(in the rows, 128 means zero)
Each row of numbers stands for one node and depends on some of the facts below. Use the named rows to name the rest.

Some facts about the nodes:
β 619 <- sagro drotrol piti redru dibi plutra gristul tazal puplun delovim kotrutrar podok visal masko mutur sese klutri voda taflila skestan figom klifla naplon breskel tredrumal moklil sobrin sebul migra rano gridal klobok zales vastebras skibros kete tustu pepli lifir gogra butri drori drebrar sadrutal dravok traza leplen dobidrus flefler pluflen brimil kofus stamir stosi manise zuron migru skatunar dutar fadrale fuvir stulume grefar karim tubom ratro grunik sozibre brodur satis plaskabal stifla leden klise fone tredre gitrul storatrol kipus klokarim gragiklen pliken vulas rarezo gresu rusko bigrul kestar meplesur gatun bavu purofer lumak drilidok grafo skivor vamik flibal klistim truskam mutu dinon duzur
β 536 <- zegitru bodror ketris feplim fiplol buzogra vograstan fenetu drere pavikle lubra batim fudi nomive klelom fisa reflun pimel romufle renul drituflik buboron trodrar rugar losel nitruse fliligu skotrar sezes dagi stabrabre nusam vanum skedru drigus brobe vuza litreve lobres plusun droplol leskil dunul falon fitrel pesar nogror skupo zudrur greda noskim lokik feze trestum plutel stodril pliplo rari plunem soru kolidil fipagin vivifu ranok drotrom mamem skeplok vomoli doflo statos bridregrur konun popagrur stanas migul sagin
plutra τ [lumak duzur batim]
puplun τ [bodror gridal]
delovim τ [kotrutrar klobok vanum drilidok vivifu nusam gristul vamik pliplo]
masko τ [gatun klobok vanum fudi pavikle visal skotrar vulas pepli dagi]
sese τ [klokarim drori trestum noskim podok]
klutri τ [voda piti trestum drotrol rusko skatunar bavu leplen pepli]
klelom τ [buzogra fone ketris gristul tazal vulas]
fisa τ [drebrar drilidok sezes brimil droplol dobidrus]
naplon τ [doflo karim mutur gragiklen gridal sagin]
reflun τ [kolidil klokarim ranok lobres tazal stodril]
renul τ [butri manise lobres karim drituflik skestan]
trodrar τ [tredrumal buboron]
losel τ [vomoli]
rano τ [nomive karim skedru vamik mamem]
vastebras τ [pliken klifla leskil nitruse kipus]
skibros τ [falon skivor buzogra klokarim fone zuron]
kete τ [dunul lobres visal popagrur]
fliligu τ [stanas moklil plaskabal greda pepli litreve]
stabrabre τ [gresu vuza sobrin duzur leskil visal fiplol rugar]
sadrutal τ [storatrol tredrumal sobrin lubra]
traza τ [meplesur klokarim klistim dravok dagi drere]
drigus τ [meplesur pavikle feplim]
flefler τ [falon nogror bigrul karim truskam breskel]
pluflen τ [klifla vivifu nitruse romufle]
kofus τ [rarezo kotrutrar vuza batim tubom fenetu pliplo grafo plutel leplen]
stamir τ [tustu meplesur pliken gresu migra pimel brodur batim skestan klise leden]
migru τ [pesar grunik fiplol zegitru mamem]
dutar τ [lumak drilidok fone taflila gragiklen tredre]
fuvir τ [stanas stosi skeplok truskam plusun]
fitrel τ [tredrumal lumak vuza klokarim lobres sezes bodror tazal drituflik satis sagro vomoli breskel]
stulume τ [vanum skivor vivifu feplim]
skupo τ [pliken leskil dravok]
grefar τ [piti lifir lumak brobe skeplok leplen gogra mamem]
zudrur τ [tustu pesar plaskabal tubom gogra]
lokik τ [meplesur lumak pavikle klokarim sezes flibal drituflik vulas]
feze τ [duzur plutel pepli zegitru litreve]
sozibre τ [sebul bavu mamem]
plunem τ [drotrom lubra dagi]
stifla τ [redru drotrom figom truskam]
kestar τ [stosi ranok rusko lubra]
purofer τ [popagrur sagin]
statos τ [stosi nomive grunik zales skestan fipagin]
mutu τ [vograstan romufle pliplo gragiklen sagro]
bridregrur τ [klifla gitrul sobrin lubra ratro]
konun τ [rarezo buzogra soru nomive rari fadrale romufle klise rugar]
dinon τ [dibi sagro sagin]
migul τ [droplol popagrur pepli]

Named rows:
[154 135 133 108 112 133 155 167 176 107 138 163 101 144 176 133 159 147
 173  97 171 132 155 155 189 133 160 174 103 104  72 141 160 142 132  86
 102 114 162 134 129 145 122 126 117 131 165 111 102 137 144 151  57 192] : zegitru
[175 130 111 131  87 132 148 130 181 135 171 190  76 125 178 105 158 144
 152 102 151 148 161 142 142 121 146 161 132 104 104 134 166 159 169 100
 114 157 173 134 147 105 109 106 137  80 137 149  73 142 153 143  69 128] : dravok
[152 131 185 144 120 114 138 138 166  75 107 143  79 130 159 103 176 166
 157  82 151 100 161 123 203 131 222 129 165 136  65 156 193 147 164  82
 130 143 119 102 115 134 136 122  72 124 181 168  89 117 110 145 108 203] : plunem
[166 118 102 129 107 123 158 155 163 132 157 184  83 136 168 117 161 154
 159 121 162 155 155 142 150 121 138 154 145 109 114 123 171 163 152 105
 118 137 179 129 146 108  98 100 133  99 144 149  79 155 156 143  80 140] : taflila
[145 109  93 111 107 107 154 161 185 122 150 192  89 127 156 117 158 158
 168 130 164 160 140 141 137 119 130 167 122 104 126 124 172 164 158  93
 138 133 169 130 140 125  85 112 129  99 154 138  76 146 158 137  65 152] : duzur
[141 147 124 118 104  98 147 126 176  99 151 184 103 112 131  81 149 163
 130 104 145 125 167 131 140 135 142 137 120 110 116 116 209 157 212  92
 150 188 157  91 120 126 102  91  78  75 156 167  56 117 111 121  89 154] : stamir
[165 135 158 118 107 138 159 146 184 100 141 162  78 136 187 120 169 148
 178  80 170 127 166 149 189 125 171 155 137 107  58 168 156 154 144 101
  94 109 145 140 141 128 121 128 113 115 153 123 106 123 142 153  75 183] : dagi
[162 113 147 148 120 104 164 137 108  87 158 144 108 120 138 118 137 169
 137 137 141 127 172 139 174 156 117 158 162 106 125 109 208 147 169 110
 161 158 177  76 131 135  92  66  90 111 162 190  88 132 123 119 135 165] : delovim
[134 126 159 129 154 102 148 133 139  83 123 142 111 146 166 107 134 153
 157 102 149  89 160 136 201 141 159 154 121 125  72 125 191 155 158  85
 116 132 155  86 120 152 135 107  76 137 169 151  87 121 107 144  97 195] : fisa
[157 133 144 115 115 132 157 151 173 104 140 162  92 141 185 124 160 140
 175  93 167 134 164 151 193 132 155 165 120 103  64 149 160 144 136  98
  94 111 164 136 136 131 120 129 118 126 159 115 106 136 136 156  75 189] : skotrar
[159 111  96 137 116 129 147 139 158 139 155 172  94 140 181 128 163 148
 167 124 143 156 158 138 153 140 134 145 132 111 116 121 163 168 159 112
 116 144 195 132 155  95 112 109 139  94 143 158  87 148 157 166  83 152] : tazal
[155 132 139 118 118 136 152 147 168 111 144 161  93 155 196 125 161 140
 171  88 164 129 167 148 187 131 165 166 111 109  63 144 155 147 130  95
  83 117 163 140 143 134 136 127 122 125 155 120  95 141 137 156  68 180] : noskim
[147 109 140 157 115  89 138 168 168 104 118 153  77 112 143 120 182 172
 162 118 121 126 138 105 156 137 204 141 174 166 133 136 213 147 186  98
 160 174 170  83 125  98 105 119  95 104 172 195  63 115 137 136 124 173] : sadrutal
[169 139 121 112  93 133 177 145 186 116 169 184  73 114 170  95 165 153
 164  91 171 133 179 154 147 121 123 138 140 108 103 150 166 181 187 122
 114 136 170 129 152 104  92  98 121  69 133 142  73 116 161 136  87 136] : meplesur
[147 135 139 111 118 125 157 160 170 105 140 162  94 150 181 121 162 142
 174  96 170 141 161 148 187 130 158 171 115 104  67 145 165 140 131  93
  83 109 162 136 136 140 118 126 121 124 161 117  98 146 133 151  71 189] : fenetu
[168 136  99 129 105 125 159 156 161 135 160 182  73 139 168 102 159 153
 159 114 162 153 163 145 167 112 139 150 156 114 113 121 184 162 152 101
 105 148 183 129 139  96 103 101 129 102 133 142  68 163 151 147  84 132] : gridal
[183 108 125 158 112 128 142 144 134 126 143 171  98 137 144 114 134 164
 134 116 150  78 138 129 175 131 177 158 133 131 121  95 175 186 172  76
 172 172 152  82 121 143 145  80 102 107 166 200  70 125 162 131  81 142] : klutri

Name these rows:
No name comes twice in this set of rows, the named rows included.
[135 141 158 127 132 109 134 130 136  79 134 144 131 157 160 117 145 151
 142 105 137 122 171 135 197 162 165 157 105 106  72 116 199 122 156  88
 118 156 165  94 116 153 138 108  76 130 181 155  94 138  91 140  96 217] : konun
[173 119 122 141  82 124 144 141 166 136 176 175  78 122 176 126 161 138
 153 109 133 165 151 132 140 134 154 181 149 106 106 130 175 131 150 104
 121 163 182 125 142 105 100 110 144 100 141 153  81 151 144 129  83 139] : klifla
[164 114 127 160 128 122 133 112 137 126 145 169 106 145 166 100 145 153
 137 109 132  90 163 123 156 141 163 130 129 133 109 110 179 193 191  94
 142 176 167  83 140 117 146  86 106  88 156 205  67 122 142 146  93 143] : sese
[124 132 160 128 146  94 142 157 155  81 108 142 106 147 162 114 165 156
 168 101 141 100 156 123 190 144 192 148 123 151  81 132 202 139 162  87
 113 142 162  90 120 138 136 129  78 131 181 153  76 118 108 146 104 211] : trodrar
[128 134 154 123 148  99 138 137 148  88 117 149 117 157 163 106 147 154
 157  98 143  98 159 128 195 146 179 145 112 130  73 120 193 152 165  82
 112 147 159  94 118 141 141 116  76 129 174 151  78 127 103 147  93 202] : losel
[101 129 139 123 188  84 143 134 148  87 108 148 125 164 180 102 155 147
 173 105 136  92 166 124 180 150 168 127  94 158  74 119 197 173 174  95
  91 141 174  88 131 130 145 130  79 115 174 153  67 116 100 167 105 208] : fitrel
[146 108  94 118 123 108 174 166 173 123 155 191  87 151 167 104 164 159
 165 125 175 146 157 145 133 127 129 157 120 132 122 121 166 188 153  97
 112 127 174 126 156 121  90 101 133  85 150 148  58 147 155 135  82 146] : lumak
[159 126 101 119 102 125 149 153 173 135 152 177  90 107 162 132 155 148
 175 122 152 153 146 142 156 129 123 164 135  96 120 135 176 152 171 113
 134 147 190 124 140  93 100 117 127 106 137 135  86 133 164 155  76 146] : visal
[159 132 164 120 106 131 160 147 149  91 162 146  97 137 187 138 154 140
 165  97 154 147 174 154 196 147 139 184 133  89  63 152 166 119 125 109
  91 113 174 128 142 139 110 115 122 133 155 126 116 141 125 140  95 193] : vivifu
[156 144 156 103 111 136 175 152 176  89 146 158  88 130 186 116 156 145
 175  82 177 119 177 160 188 132 139 154 119 104  62 165 155 154 152 110
  86  99 159 135 141 133 111 120 105 110 148 111  99 111 139 151  84 185] : pavikle
[166 118 131 164 105 120 131 140 158 112 118 164  91 126 138 116 175 174
 144 114 132 124 150 114 174 136 204 120 173 131 124 125 200 161 185  90
 173 184 150  97 125 106 126  98  89 103 174 204  74 134 139 151 103 169] : kestar
[148 155 188 114 126 120 171 128 162  57 143 143 104 117 160  92 149 159
 151  68 169  75 191 151 195 143 142 135 123 118  59 153 189 161 193 101
 117 129 142  89 121 149 123  97  56  96 165 147  85  78 109 129 114 193] : drigus
[155 148 127 115 135 130 135 147 162 128 131 152  94 118 185 131 130 132
 190  85 160 109 135 143 219 115 142 173 125  96  68 139 170 138 142  96
  93 117 181 122 115 110 138 145 116 160 130  91 105 126 147 183  65 164] : popagrur
[174 168 113 134  84 134 146 165 126 114 149 159 127 149 118 116 151 176
 127 121 149 117 184 141 196 150 158 133 129 121 134  86 209 145 194 104
 151 192 197  85 118 120 123  72  80  98 160 179  57 144 133 133  99 179] : rano

Now the same nodes, written a new way:
Known rows:
[133 130 134 139 131 119 143 124 128  91 109 137 124 131 112 108 132 134
 109 111  93 142 107 133 119 135 157 108 122 116 110 146 113 144 120 140
 132 110  98 132 131 127 143 139 107] : manise
[168 119 118 174 115 105 148  63  98  61 129 153 141 107 120  87  72 155
 158 108 134 160 134 126 135 140 132 130 121 130 125 130 116 147 128 145
 156 124 101 113 146 179 101 151 132] : klokarim
[138 137 143 138 139 122 141 138 130  86 106 143 124 137 117 120 125 127
 108 109  76 132  90 129 114 154 165 102 108 131  89 151 101 157 114 138
 125 123 102 146 127 125 159 133 101] : skestan
[117 118 113 145 129 119 113 130 150 123  93 136  98 139 156 119 122 139
 144 123 103 123 102  95 129 138 148 118 125 145 130 101 123 109 131 125
 127 129 116 130 100 120 139 132 140] : rari
[125 116 104 134 125 124 138 116 143 115  90 129 100 137 144 115 103 133
 142 127  91 120 119 100 108 127 133 129 112 157 132 105 120 126 138 123
 133 129 136 125 101 121 138 137 148] : vomoli
[208 135 111 135 131 111 124 168 116  75 108 121  86  84 101 125 179  88
  98 123 116  83 110 159 114 164 192 159 141 100  76 141 129 165  54 133
 111 150 157 121 142 131 143 116  97] : rano
[198 123 128 141 159 149 115 146 125 136 125 129  42 114 167 119 139  84
 103 177 146  90 103  91 105 154 112 128 118 188 109 124 151 170 116 131
 145 170 188 111  97  71 144 125 128] : stabrabre
[131 114 129 144 135 120 140 119 119 101 118 126 115 132 119 103 152 149
 123 114 122 147 118 139 131 127 145 114 138 103 135 132 128 120 114 136
 128 105  80 133 141 129 130 145 103] : voda
[120 129 129 154 120 127 119 119 113 119 124 123 128 129 106 107 124 141
 116 123  96 141 120 160 126 138 157 134 124 119 124 130 110  99 128 138
 133 123  91 146 124 136 142 143  98] : gristul
[133 126 140 149 146 134 139 129 125 111 114 125 111 143 119 114 128 140
  91 127 101 132 113 129 112 138 143  97 128 127 120 145 116 142 127 145
 128 127  90 142 128 119 151 138 100] : gresu
[123 123 122 144 119 132 127 127 109 120 137 111 119 127  98 103 128 153
 114 134 106 137 144 158 120 126 150 135 131 123 134 130 114 105 123 134
 137 128  87 144 125 129 148 132 109] : drilidok
[121 127 119 135 128 124 114 131 142 127  98 133  91 145 159 120 142 144
 153 124 105 140 104  83 135 137 139 123 131 134 141  98 126 111 132 121
 130 125 111 136 111 102 135 137 136] : greda
[101 127  97 169 132 120  87 130 147 138  86 126  87 133 136 109 120 127
 129 146 110  97 105 136 134 124 156 135 136 140 136 108 110  74 131 140
 132 121 108 111  85 105 139 130 154] : romufle
[129 126 135 152 139 118 131 131 122  97 125 133 114 142 109 107 131 146
 104 121 103 131 106 133 122 139 150 105 126 122 116 143 109 132 118 144
 131 121  89 139 129 124 153 137 110] : klise
[127 118 131 144 133 134 140 126 122 109 113 121 114 137 114 106 136 152
 112 120 100 137 125 142 117 128 143 113 125 116 127 138 113 124 119 135
 128 118  85 140 130 119 150 142 105] : grafo
[121 124 124 126 125 121 128 118 150 135  81 133 113 137 166 117 133 116
 138 119  94 146 106  92 138 137 145 118 116 145 122 106 115 133 141 124
 132 118 133 115  97  94 138 135 136] : dunul
[160  99  81 126 130 113 142 152 168  98  53 103 101 131 190 137 138 132
 139  98 134 109  96 141 132 134 176 115 162  76 130  76 130 147  51 107
  97 141 149 100 116 151 134 145 132] : mamem

Which node is each row?
No name comes twice in this set of rows, the named rows included.
[230 109  92 124 135 116 143 141 100  69 138 103  54 104 107 102 193 140
 113 122 175  94 154 157 104 138 140 159 158 107 133 125 155 152  44 121
 130 167 135 129 153 141 131 131 106] : grefar
[128 127 116 132 131 104 142 143 125  65  81 141 122 128  92 120 146 123
 106  86  57 118 111 128 117 153 189 118 119 112 100 152 102 150  98 141
 108 104 102 137 132 113 160 120 118] : karim
[157 130 161  94 129 129 124 122 104 139 164 124 114 157 136 130 212 158
 136 127 148 189 139 102 152 126 135 119 143 100 139 121 138 103 131 123
 145 111  95 160 136  54 128 148  69] : pepli
[103 147 132 142 114 129  94 149 138 171 115 106 122 116 150 122 116 137
 139 138 108 138  97 124 144 129 163 138 142 123 134  76 103 118 137 127
 133 150 110 143  86 126 146 120 138] : vanum
[233 117 118 129 140 121 137 158 118  82 129 109  78 100 130 122 187 102
  95 136 160 100 121 154 116 147 164 140 147  98  95 136 147 170  50 129
 123 166 160 120 145 121 128 134  83] : migru
[226 122 122 122 132 119 122 122  94  91 159 121  64  87 123  99 225 131
 131 129 193 134 152 127 141 137 141 157 164  94 131 122 167 123  81 126
 138 138 139 127 156 106 107 138  90] : klutri
[104 106 137 211 150 132 114 119 135 117 107 129  92 105 118  92 131 121
  89 146 149 121  91 147 141 126 143 101 145 117 126 152 127  97 124 171
 135 100  85 109 116 128 128 144 105] : klifla
[ 93 120 145 170 131 147 164 132 138 126 104 115  99  98 122  94 132 112
  82 124 124 129 117 128 100 112 123 104 111 125 134 145 141 139 130 136
 126 101 103 142 121 130 141 153  88] : sobrin
[148 109 140 205 180 123 114 111 122  86 119 149  90 143 124  99 133 148
 105 136 140 123  69 120 152 147 133  79 148 127 122 169 112 144 117 173
 144 115  72  95 128 107 130 131 125] : pliken
[128 128 129 145 125 122 131 145 132 103 109 114 126 124 103 113 129 136
 102 118  94 131 111 156 127 132 172 125 139 101 116 129 106 130 108 138
 120 125  95 138 122 133 146 136  98] : vamik
[208 141 150 108 133 132 147 114  86 118 122 139 117  84 110 115 174  66
 103 136 125 160 141 109 144 148 163 158 105 151  83 158 140 174 135 152
 152 109 184  93 127  57 125 120  90] : kete
[ 99 119 132 153 118 148 188 125 127 111  98 104 111  99 115  90 114 119
  85 111  99 131 141 144  82 107 125 118  96 143 127 140 148 148 132 127
 124 104 118 135 128 146 144 153  95] : tredrumal
[106 116 102 133 130 120 136 125 111 101 104 116  95 131  68  92 151 161
 105 119  87 111 147 164 116 113 153 145 138 128 146 146 112 107 118 144
 128 101  67 131 126 119 150 119 134] : gragiklen
[216 138 119 121 127 125 126 120  89 103 153 131  82  80 143  93  84 128
 177 144 131 118 140  90 124 150 128 175 125 183 123  91 121 229 107 123
 158 200 153 116 119 160 132 101 178] : lokik

